Below are the code and all the weights of a small trained network. Each question names an input and a target symbol and asks about switching units off, where a switched-off unit gives its printed mean instead of its output.

import numpy as np


def w(rows, s, z=0):
    codes = np.array(rows[::2]) - 128.0
    scale = np.full(codes.shape[1], s)
    scale[-1] = z or s
    return codes * scale


def f(y):
    return np.maximum(y, 0)


def softmax(a):
    e = np.exp(a - a.max(-1, keepdims=True))
    return e / e.sum(-1, keepdims=True)


def log_softmax(a):
    a = a - a.max(-1, keepdims=True)
    return a - np.log(np.exp(a).sum(-1, keepdims=True))


def net(x, mask):
    ids = ['ΓΦΩβδεθλμστψ'.index(c) for c in x.split()]
    T = len(ids)
    res = E[ids] + P[:T]
    u = 0
    for l in range(2):
        q, k, v = (res @ M[l].T for M in (Q, K, V))
        z = softmax(np.where(np.tri(T) > 0, q @ k.T / 3**0.5, -1e9)) @ v
        res = res + np.where(mask[u], z, O[l][:, -1]) @ O[l][:, :-1]
        u += 1
        y = f(res @ A[l][:, :-1].T + A[l][:, -1])
        res = res + np.where(mask[u : u + 4], y, B[l][:, -1]) @ B[l][:, :-1]
        u += 4
    return log_softmax(res[-1] @ U[:, :-1].T + U[:, -1])


Q, K, V, O, A, B = {}, {}, {}, {}, {}, {}
E = w([
[124,135,61,79],'Γ',
[160,155,67,126],'Φ',
[193,90,119,83],'Ω',
[191,150,193,180],'β',
[164,166,193,206],'δ',
[72,149,250,96],'ε',
[126,178,33,167],'θ',
[35,38,177,215],'λ',
[113,11,201,102],'μ',
[133,175,39,128],'σ',
[93,56,70,61],'τ',
[153,160,53,114],'ψ',
],0.018)
P = w([
[254,73,119,182],'0',
[180,147,96,121],'1',
[142,174,91,98],'2',
[120,189,77,98],'3',
[96,191,64,96],'4',
[79,205,49,96],'5',
[57,211,43,95],'6',
[50,219,34,97],'7',
[39,214,21,93],'8',
],0.0071)
Q[0] = w([
[151,172,169,135],'L0H1',
[194,194,153,234],'L0H1',
[96,2,56,173],'L0H1',
],0.0052)
K[0] = w([
[191,92,50,89],'L0H1',
[200,245,136,128],'L0H1',
[153,70,3,132],'L0H1',
],0.0059)
V[0] = w([
[159,95,148,164],'L0H1',
[156,109,49,151],'L0H1',
[50,186,254,52],'L0H1',
],0.0077)
O[0] = w([
[82,24,53,111,109],'L0H1',
[18,86,155,2,67],'L0H1',
[39,156,49,2,254],'L0H1',
],0.0049,0.0038)
A[0] = w([
[154,23,192,2,134],'L0N1',
[95,209,65,129,5],'L0N2',
[175,138,29,74,64],'L0N3',
[84,70,139,17,23],'L0N4',
],0.0074,0.002)
B[0] = w([
[153,207,178,217,213],'L0N1',
[129,158,36,146,255],'L0N2',
[157,84,90,136,240],'L0N3',
[192,224,1,135,225],'L0N4',
],0.0087,0.005)
Q[1] = w([
[142,85,151,65],'L1H1',
[109,219,150,100],'L1H1',
[187,7,156,132],'L1H1',
],0.011)
K[1] = w([
[126,217,197,108],'L1H1',
[104,102,142,38],'L1H1',
[254,152,54,107],'L1H1',
],0.0078)
V[1] = w([
[90,254,42,163],'L1H1',
[167,156,188,70],'L1H1',
[13,192,109,103],'L1H1',
],0.0073)
O[1] = w([
[96,76,105,205,253],'L1H1',
[128,37,153,255,115],'L1H1',
[150,155,205,104,168],'L1H1',
],0.0084,0.0066)
A[1] = w([
[205,131,159,111,153],'L1N1',
[121,186,84,107,2],'L1N2',
[116,128,252,188,20],'L1N3',
[192,216,212,132,169],'L1N4',
],0.011,0.0047)
B[1] = w([
[93,126,114,173,147],'L1N1',
[154,103,248,117,253],'L1N2',
[227,89,77,121,180],'L1N3',
[91,104,58,95,237],'L1N4',
],0.013,0.007)
U = w([
[168,67,134,60,84],'Γ',
[150,120,159,111,100],'Φ',
[76,100,130,40,83],'Ω',
[183,162,155,115,48],'β',
[112,106,103,88,49],'δ',
[93,4,204,113,254],'ε',
[243,119,28,118,183],'θ',
[41,255,165,195,160],'λ',
[153,119,143,105,76],'μ',
[164,98,152,91,99],'σ',
[182,178,213,161,145],'τ',
[68,170,63,125,230],'ψ',
],0.0097,0.0061)

Each question gives the input, a string of symbols that net reads in full, and the target symbol t.
The units are the heads (3 rows each of Q, K, V and O) and the neurons (one row each of A and B). Each row of codes is followed by its name. A weight is (code - 128) times the scale printed after its matrix; where a second scale follows, it is the last column's (O, A, B and U).
mask holds one flag per unit, layer by layer, with each layer's heads first. A switched-off unit (its flag False) gives its mean, the last column of its rows in O or B, instead of its output. The means were averaged over made-up inputs and are rounded, as every weight is.
A unit's drop is (log p(t) with every unit on - log p(t) with that unit switched off) / (log p(t) with every unit on - log p(t) with every unit switched off).
The circuit of an input: a set's keep is (log p(t) with only the set's units on - log p(t) with every unit switched off) / (log p(t) with every unit on - log p(t) with every unit switched off). Starting from all 10 units, units are removed one at a time, each time the one whose removal leaves the highest keep (on an exact tie, the one counted first), for as long as the keep stays at least 0.8.
circuit, biggest first: the units of the circuit, biggest drop first
unit that matters most: the unit with the biggest drop
top k neurons: the k neurons with the biggest drops, biggest first
k most important neurons of layer l: the k neurons of layer l with the biggest drops, biggest first
drop of u: that unit's drop, to one decimal
input δ λ σ β θ ε ε β, target ψ: circuit, biggest first -> L1N4; L1N3; L1H1
input σ Φ ε ε δ, target θ: circuit, biggest first -> L1N3; L1H1; L1N2
input θ σ ε μ, target θ: unit that matters most -> L0N1
input σ θ θ θ θ ε δ θ, target λ: circuit, biggest first -> L1N3; L1H1
input θ θ Ω δ, target θ: circuit, biggest first -> L0H1; L1N3; L1N2
input θ Φ ε ε, target ψ: top 4 neurons -> L1N2; L1N4; L0N4; L0N3
input θ θ Γ ε μ μ θ Φ μ, target λ: circuit, biggest first -> L0N4; L0N1; L1N3
input ε τ σ ε λ Γ μ σ β, target ψ: 2 most important neurons of layer 1 -> L1N4; L1N1
input ε θ θ μ θ σ Γ λ ε, target Ω: top 3 neurons -> L1N4; L1N2; L0N4
input σ μ ε, target θ: top 2 neurons -> L1N3; L0N1
input Γ θ σ Φ θ δ ε, target θ: circuit, biggest first -> L1H1; L1N3; L1N2
input θ θ σ θ θ ε ε λ θ, target τ: top 3 neurons -> L1N2; L1N4; L0N2
input δ ε ε Γ σ λ δ, target ψ: circuit, biggest first -> L1N4; L1H1
input σ β Φ μ, target θ: unit that matters most -> L0H1
input ε λ Γ ε θ ε θ Φ μ, target ψ: top 4 neurons -> L0N4; L1N4; L0N1; L0N2
input ε θ μ δ ε, target ψ: drop of L1N2 -> 0.6
input μ ε θ β δ θ λ μ, target ψ: drop of L0N2 -> 0.1
input λ ε μ θ μ ε θ σ ε, target Ω: drop of L0N4 -> 0.8
input θ Γ σ σ θ ε Φ θ, target λ: drop of L0N1 -> -0.2
